Below is a small trained network, with its code and all its weights. Each question gives an input and a target symbol and asks what happens when units are switched off, that is, made to give their printed mean instead of their output.

import numpy as np


def w(rows, s, z=0):
    codes = np.array(rows[::2]) - 128.0
    scale = np.full(codes.shape[1], s)
    scale[-1] = z or s
    return codes * scale


def norm(h):
    return h / np.sqrt((h * h).mean(-1, keepdims=True) + 1e-5)


def f(y):
    return np.maximum(y, 0)


def softmax(a):
    e = np.exp(a - a.max(-1, keepdims=True))
    return e / e.sum(-1, keepdims=True)


def log_softmax(a):
    a = a - a.max(-1, keepdims=True)
    return a - np.log(np.exp(a).sum(-1, keepdims=True))


def net(x, mask):
    ids = ['αβγδεζηθλμξστφψω'.index(c) for c in x.split()]
    T = len(ids)
    res = E[ids] + P[:T]
    q, k, v = (norm(res) @ M[0].T for M in (Q, K, V))
    z = softmax(np.where(np.tri(T) > 0, q @ k.T / 2**0.5, -1e9)) @ v
    res = res + np.where(mask[0], z, O[0][:, -1]) @ O[0][:, :-1]
    y = f(norm(res) @ A[0][:, :-1].T + A[0][:, -1])
    res = res + np.where(mask[1:9], y, B[0][:, -1]) @ B[0][:, :-1]
    return log_softmax(norm(res)[-1] @ U[:, :-1].T + U[:, -1])


Q, K, V, O, A, B = {}, {}, {}, {}, {}, {}
E = w([
[98,111,161,255],'α',
[99,132,127,187],'β',
[102,134,111,184],'γ',
[99,134,91,176],'δ',
[114,151,156,235],'ε',
[100,134,100,189],'ζ',
[99,141,99,177],'η',
[98,136,90,172],'θ',
[109,130,154,204],'λ',
[100,130,123,191],'μ',
[99,135,91,173],'ξ',
[96,126,118,191],'σ',
[95,120,147,197],'τ',
[68,121,71,170],'φ',
[93,115,128,202],'ψ',
[104,132,132,228],'ω',
],0.006)
P = w([
[189,122,115,23],'0',
[69,239,118,147],'1',
[169,55,156,160],'2',
[72,240,121,148],'3',
[149,31,148,159],'4',
[71,240,121,148],'5',
[142,21,148,160],'6',
[70,241,117,145],'7',
[139,14,144,161],'8',
[72,240,119,147],'9',
[137,9,135,163],'10',
[70,240,116,142],'11',
[135,1,124,165],'12',
[71,240,116,144],'13',
],0.0062)
Q[0] = w([
[255,52,148,99],'H0',
[140,12,113,53],'H0',
],0.0076)
K[0] = w([
[23,140,186,190],'H0',
[2,110,121,151],'H0',
],0.0094)
V[0] = w([
[202,235,142,162],'H0',
[117,137,2,51],'H0',
],0.0077)
O[0] = w([
[249,53,24,254,227],'H0',
[116,34,158,34,1],'H0',
],0.0059,0.0018)
A[0] = w([
[44,106,118,89,175],'N0',
[254,108,138,176,142],'N1',
[124,234,163,99,161],'N2',
[174,141,118,159,215],'N3',
[143,172,81,145,120],'N4',
[147,25,156,108,244],'N5',
[115,174,189,140,155],'N6',
[183,101,46,164,252],'N7',
],0.0099,0.003)
B[0] = w([
[206,113,191,212,172],'N0',
[118,95,73,57,211],'N1',
[97,47,41,207,159],'N2',
[88,176,128,6,210],'N3',
[108,155,254,54,174],'N4',
[173,251,52,82,182],'N5',
[125,70,57,36,158],'N6',
[185,102,140,76,255],'N7',
],0.0051,0.008)
U = w([
[170,108,90,5,187],'α',
[196,98,39,168,222],'β',
[143,136,165,107,14],'γ',
[83,190,119,63,56],'δ',
[75,90,94,183,109],'ε',
[143,132,161,106,4],'ζ',
[61,67,146,157,180],'η',
[123,96,167,151,108],'θ',
[145,139,167,102,20],'λ',
[158,145,141,133,2],'μ',
[135,99,151,166,74],'ξ',
[153,134,147,153,48],'σ',
[142,105,156,166,80],'τ',
[65,212,81,175,199],'φ',
[41,90,189,46,133],'ψ',
[158,144,156,130,41],'ω',
],0.017,0.0036)

Each question gives the input, a string of symbols that net reads in full, and the target symbol t.
The units are the heads (2 rows each of Q, K, V and O) and the neurons (one row each of A and B). Each row of codes is followed by its name. A weight is (code - 128) times the scale printed after its matrix; where a second scale follows, it is the last column's (O, A, B and U).
mask holds one flag per unit, heads first, then neurons. A switched-off unit (its flag False) gives its mean, the last column of its rows in O or B, instead of its output. The means were averaged over made-up inputs and are rounded, as every weight is.
A unit's drop is (log p(t) with every unit on - log p(t) with that unit switched off) / (log p(t) with every unit on - log p(t) with every unit switched off).
The circuit of an input: a set's keep is (log p(t) with only the set's units on - log p(t) with every unit switched off) / (log p(t) with every unit on - log p(t) with every unit switched off). Starting from all 9 units, units are removed one at a time, each time the one whose removal leaves the highest keep (on an exact tie, the one counted first), for as long as the keep stays at least 0.8.
units of the circuit, in order: the units of the circuit, biggest drop first
top k neurons: the k neurons with the biggest drops, biggest first
drop of u: that unit's drop, to one decimal
input ε σ δ μ, target β: units of the circuit, in order => H0
input τ α φ ε ψ α φ φ φ φ α α, target ε: units of the circuit, in order => H0; N2; N3
input ω ψ α φ ξ α ψ ω μ ε ω φ, target α: top 2 neurons => N7; N4
input τ φ α φ α α α ω, target ε: units of the circuit, in order => H0; N2; N3
input ψ δ α θ ε τ, target η: top 3 neurons => N2; N3; N0
input φ α λ, target α: top 3 neurons => N1; N3; N0
input φ α ε μ ω, target α: top 2 neurons => N1; N3
input δ ψ α, target α: units of the circuit, in order => N1; N0
input ψ τ σ ψ φ ω α ω β φ α θ, target η: top 3 neurons => N2; N0; N3
input ε ε ω ζ φ ξ ε α τ σ α ψ α ε, target β: drop of H0 => 1.3
input ω φ φ α λ ω ψ τ, target α: drop of N4 => 0.0
input τ φ α α α σ α α ω μ, target ε: drop of N7 => 0.1
input α γ α α ε, target α: drop of N3 => 1.5
input φ ζ φ φ α α ε ψ β ε α α φ τ, target ψ: units of the circuit, in order => H0
